Here is a tiny trained network, its code and every weight. The questions are about switching its units off for an input and a class, where a switched-off unit gives its printed mean instead of its output.

import numpy as np


def w(rows, s, z=0):
    codes = np.array(rows[::2]) - 128.0
    scale = np.full(codes.shape[1], s)
    scale[-1] = z or s
    return codes * scale


def f(y):
    return np.maximum(y, 0)


def log_softmax(a):
    a = a - a.max(-1, keepdims=True)
    return a - np.log(np.exp(a).sum(-1, keepdims=True))


def net(x, mask):
    res = np.array(x, float).reshape(1, 7) / 4 @ E
    y = f(res @ A[0][:, :-1].T + A[0][:, -1])
    res = res + np.where(mask, y, B[0][:, -1]) @ B[0][:, :-1]
    return log_softmax(res[-1] @ U[:, :-1].T + U[:, -1])


A, B = {}, {}
E = w([
[107,53,194,107,107,89,154,122,144],'x0',
[106,64,160,111,180,130,122,103,168],'x1',
[34,129,96,152,127,82,192,20,167],'x2',
[147,254,190,104,142,84,107,86,100],'x3',
[139,169,101,124,93,147,175,105,67],'x4',
[56,134,168,109,107,225,37,60,181],'x5',
[110,130,131,129,145,113,89,140,122],'x6',
],0.0079)
A[0] = w([
[159,110,219,35,115,254,57,229,42,76],'neuron 1',
[157,146,27,111,182,123,79,98,127,127],'neuron 2',
[164,212,200,58,172,128,126,101,140,99],'neuron 3',
[124,19,41,211,75,160,86,139,125,130],'neuron 4',
[57,168,171,72,36,249,99,123,192,95],'neuron 5',
[3,163,98,236,130,91,164,71,167,1],'neuron 6',
],0.0076,0.0038)
B[0] = w([
[129,202,82,180,158,140,145,150,153,254],'neuron 1',
[109,179,103,11,139,50,185,89,163,161],'neuron 2',
[115,111,215,118,129,139,64,116,79,190],'neuron 3',
[100,185,112,122,69,146,99,1,97,211],'neuron 4',
[107,67,61,17,176,126,143,180,106,228],'neuron 5',
[68,130,212,205,197,161,185,226,81,204],'neuron 6',
],0.0098,0.009)
U = w([
[127,76,53,43,178,80,160,208,71,143],'0',
[125,136,124,254,215,225,139,210,106,3],'1',
[126,138,123,124,145,135,119,111,124,233],'2',
[152,107,96,126,189,135,116,109,71,159],'3',
[118,144,97,51,144,72,157,121,161,127],'4',
[121,141,136,109,132,148,128,120,137,135],'5',
[125,142,159,159,105,168,50,34,69,62],'6',
],0.0082,0.0041)

Each question gives the input, the list of numbers given to net, and the class t.
The units are the neurons (one row each of A and B). Each row of codes is followed by its name. A weight is (code - 128) times the scale printed after its matrix; where a second scale follows, it is the last column's (A, B and U).
mask holds one flag per neuron, in row order. A switched-off neuron (its flag False) gives its mean, the last column of its row in B, instead of its output. The means were averaged over made-up inputs and are rounded, as every weight is.
A unit's drop is (log p(t) with every unit on - log p(t) with that unit switched off) / (log p(t) with every unit on - log p(t) with every unit switched off).
The circuit of an input: a set's keep is (log p(t) with only the set's units on - log p(t) with every unit switched off) / (log p(t) with every unit on - log p(t) with every unit switched off). Starting from all 6 units, units are removed one at a time, each time the one whose removal leaves the highest keep (on an exact tie, the one counted first), for as long as the keep stays at least 0.8.
units of the circuit, in order: the units of the circuit, biggest drop first
most important unit: the unit with the biggest drop
k most important neurons: the k neurons with the biggest drops, biggest first
drop of u: that unit's drop, to one decimal
input [-1,1,0,-8,6,-3,-3], class 6: units of the circuit, in order -> (neuron 4; neuron 5)
input [5,-8,-2,-4,6,-7,7], class 3: 2 most important neurons -> (neuron 5; neuron 2)
input [6,3,5,8,-4,-2,-6], class 6: 2 most important neurons -> (neuron 5; neuron 3)
input [-8,-5,7,-3,-6,8,5], class 0: 2 most important neurons -> (neuron 5; neuron 2)
input [7,0,-7,-5,-5,-1,2], class 1: units of the circuit, in order -> (neuron 1)
input [-7,3,-3,-8,-1,1,8], class 5: units of the circuit, in order -> (neuron 2; neuron 4)
input [-1,7,7,3,-4,-5,1], class 1: 2 most important neurons -> (neuron 6; neuron 5)
input [3,3,5,-7,1,-4,4], class 6: 4 most important neurons -> (neuron 4; neuron 5; neuron 1; neuron 2)
input [-7,-5,-7,-7,-6,2,-8], class 5: 2 most important neurons -> (neuron 4; neuron 6)
input [3,-7,-8,-4,-5,-2,-6], class 1: 3 most important neurons -> (neuron 1; neuron 5; neuron 2)
input [-8,-5,8,5,1,-5,8], class 1: 3 most important neurons -> (neuron 6; neuron 5; neuron 4)
input [-2,3,2,6,-1,-4,4], class 6: 2 most important neurons -> (neuron 5; neuron 3)
input [3,-2,-5,2,-1,-1,2], class 1: 3 most important neurons -> (neuron 1; neuron 5; neuron 4)
input [3,2,-7,6,2,-4,0], class 1: most important unit -> neuron 1
input [-7,2,1,-8,1,-4,5], class 6: 2 most important neurons -> (neuron 4; neuron 5)
input [-5,5,0,8,1,-4,5], class 6: 4 most important neurons -> (neuron 3; neuron 5; neuron 1; neuron 6)
input [-3,6,-8,0,1,8,7], class 0: 2 most important neurons -> (neuron 5; neuron 6)
input [4,2,3,7,-3,0,-6], class 6: drop of neuron 4 -> -0.3
input [-7,5,8,7,7,0,4], class 1: drop of neuron 1 -> -0.1
input [3,-1,6,-7,-6,-1,-2], class 6: most important unit -> neuron 4
input [-5,-4,3,0,8,8,-2], class 0: drop of neuron 4 -> 0.0
